data = ((0.4, -1.6, 0.3, 0.4, -1.1, 0.3, 1.2, 0.4, 0.0, 0.2, -1.8, -0.4, -0.8), (0.5, 0.8, -1.7, -1.0, 1.1, -1.6, -1.6, -0.7, -0.6, 1.0, 0.0, 1.3, 0.1), (0.5, 0.1, -1.9, 0.8, -0.8, 0.3, 0.1, 0.4, -2.0, -0.7, 2.0, -1.0, 0.4), (-0.8, -1.2, 1.1, -2.5, -0.8, 0.4, 0.0, -0.4, 0.6, -1.0, -2.1, -1.0, 0.5), (-0.8, -1.1, 0.4, -1.1, -1.9, 0.0, 0.8, 0.0, 0.4, 0.5, -1.6, -1.5, -0.6), (1.3, 0.0, -1.6, 0.1, -1.2, -0.5, -0.2, 0.4, -1.7, -0.4, 1.9, -0.4, -0.1), (-0.6, -1.0, 0.2, -1.9, -0.5, 0.4, -0.8, -0.2, 2.0, -0.9, -1.9, -0.5, 0.6), (-0.9, 0.9, -1.8, 1.2, -0.1, 0.0, 1.4, -0.1, -1.9, -0.5, 0.9, -1.3, -0.9))
Indices start at 0.
(0, 0)	0.4
(1, 6)	-1.6
(2, 8)	-2.0
(1, 10)	0.0
(6, 8)	2.0
(2, 6)	0.1
(7, 0)	-0.9
(6, 6)	-0.8
(0, 1)	-1.6
(4, 6)	0.8
(1, 3)	-1.0
(6, 1)	-1.0
(4, 12)	-0.6
(1, 2)	-1.7
(7, 7)	-0.1
(4, 5)	0.0
(0, 8)	0.0
(2, 4)	-0.8
(3, 7)	-0.4
(7, 6)	1.4
(5, 5)	-0.5
(2, 10)	2.0
(5, 4)	-1.2
(1, 7)	-0.7
(7, 11)	-1.3
(6, 5)	0.4
(2, 1)	0.1
(6, 4)	-0.5
(6, 10)	-1.9
(5, 2)	-1.6
(4, 8)	0.4
(7, 8)	-1.9

m =
[[0.72, 1.82, -0.61, 2.59, 0.57, -1.38, -0.93, 2.35, 0.97, 0.46, -0.89, 0.56, 1.54, 1.02, 1.21],
 [0.72, 2.38, -1.62, 3.33, 0.38, -2.54, -2.02, 3.20, 1.20, 0.01, -2.05, 0.11, 1.63, 0.52, 1.24],
 [-5.05, -0.51, 4.23, -1.53, -4.07, -4.17, 3.64, -2.62, -5.00, 1.56, -2.17, -1.80, 2.50, 0.08, -3.39],
 [0.03, 1.71, -0.18, 2.33, 0.00, -1.99, -0.57, 2.01, 0.31, 0.58, -1.23, 0.25, 1.80, 0.93, 0.72],
 [0.68, 2.20, -1.30, 3.01, 0.41, -2.16, -1.66, 2.90, 1.14, 0.13, -1.70, 0.21, 1.58, 0.58, 1.19],
 [1.01, -0.51, 3.53, -1.18, 1.36, 3.99, 3.83, -1.22, 0.49, 1.98, 3.84, 1.90, 0.42, 1.77, 0.66],
 [-5.05, -1.52, 5.98, -3.09, -3.85, -2.09, 5.65, -4.16, -5.22, 2.16, -0.31, -1.24, 1.97, 0.37, -3.72],
 [0.87, -0.64, 3.76, -1.27, 1.28, 4.00, 4.08, -1.42, 0.40, 2.03, 3.88, 1.95, 0.37, 1.80, 0.55],
 [-4.66, -0.75, 5.51, -2.32, -3.66, -2.54, 5.10, -3.19, -4.74, 2.15, -0.82, -1.32, 2.36, 0.28, -3.37],
 [1.34, -0.56, 3.02, -1.10, 1.66, 4.26, 3.41, -1.09, 0.86, 1.68, 3.88, 1.92, 0.10, 1.56, 0.87],
 [0.74, 2.35, -1.54, 3.22, 0.37, -2.43, -1.96, 3.15, 1.17, 0.07, -1.93, 0.14, 1.63, 0.60, 1.23],
 [0.79, -0.64, 3.79, -1.37, 1.19, 3.96, 4.09, -1.47, 0.29, 2.04, 3.84, 1.86, 0.40, 1.74, 0.47],
 [4.65, 1.00, -1.58, 0.84, 3.85, 5.04, -1.06, 2.17, 4.36, -0.04, 3.20, 1.98, -1.12, 0.45, 3.06],
 [0.54, 2.26, -2.19, 3.14, 0.10, -2.93, -2.59, 3.11, 1.07, -0.41, -2.59, -0.30, 1.27, 0.00, 0.97],
 [0.57, 2.60, -2.47, 3.60, 0.05, -3.46, -2.95, 3.59, 1.15, -0.44, -3.00, -0.38, 1.52, 0.04, 1.07]]
Indices start at 0.
(0, 0) = 0.72
(14, 0) = 0.57
(11, 1) = -0.64
(2, 13) = 0.08
(11, 13) = 1.74
(8, 8) = -4.74
(5, 3) = -1.18
(8, 12) = 2.36
(0, 5) = -1.38
(8, 5) = -2.54
(4, 12) = 1.58
(1, 13) = 0.52
(13, 14) = 0.97
(6, 6) = 5.65
(2, 14) = -3.39
(0, 1) = 1.82
(9, 1) = -0.56
(4, 11) = 0.21
(9, 0) = 1.34
(6, 4) = -3.85
(0, 11) = 0.56
(11, 9) = 2.04
(1, 1) = 2.38
(7, 1) = -0.64
(14, 3) = 3.60
(4, 14) = 1.19
(5, 6) = 3.83
(12, 8) = 4.36
(2, 6) = 3.64
(11, 3) = -1.37
(4, 3) = 3.01
(5, 1) = -0.51
(10, 14) = 1.23
(5, 12) = 0.42
(3, 0) = 0.03
(5, 4) = 1.36
(11, 10) = 3.84

a = -0.148	-0.094	0.166	-0.084	0.050	0.108	0.089	-0.147	-0.078	-0.056	0.078
a[0] = -0.148
a[9] = -0.056
a[2] = 0.166
a[3] = -0.084
a[1] = -0.094
a[10] = 0.078

x = [2.85, 3.57, -4.93, 2.19]
x[-4]	2.85
x[-3]	3.57
x[-2]	-4.93
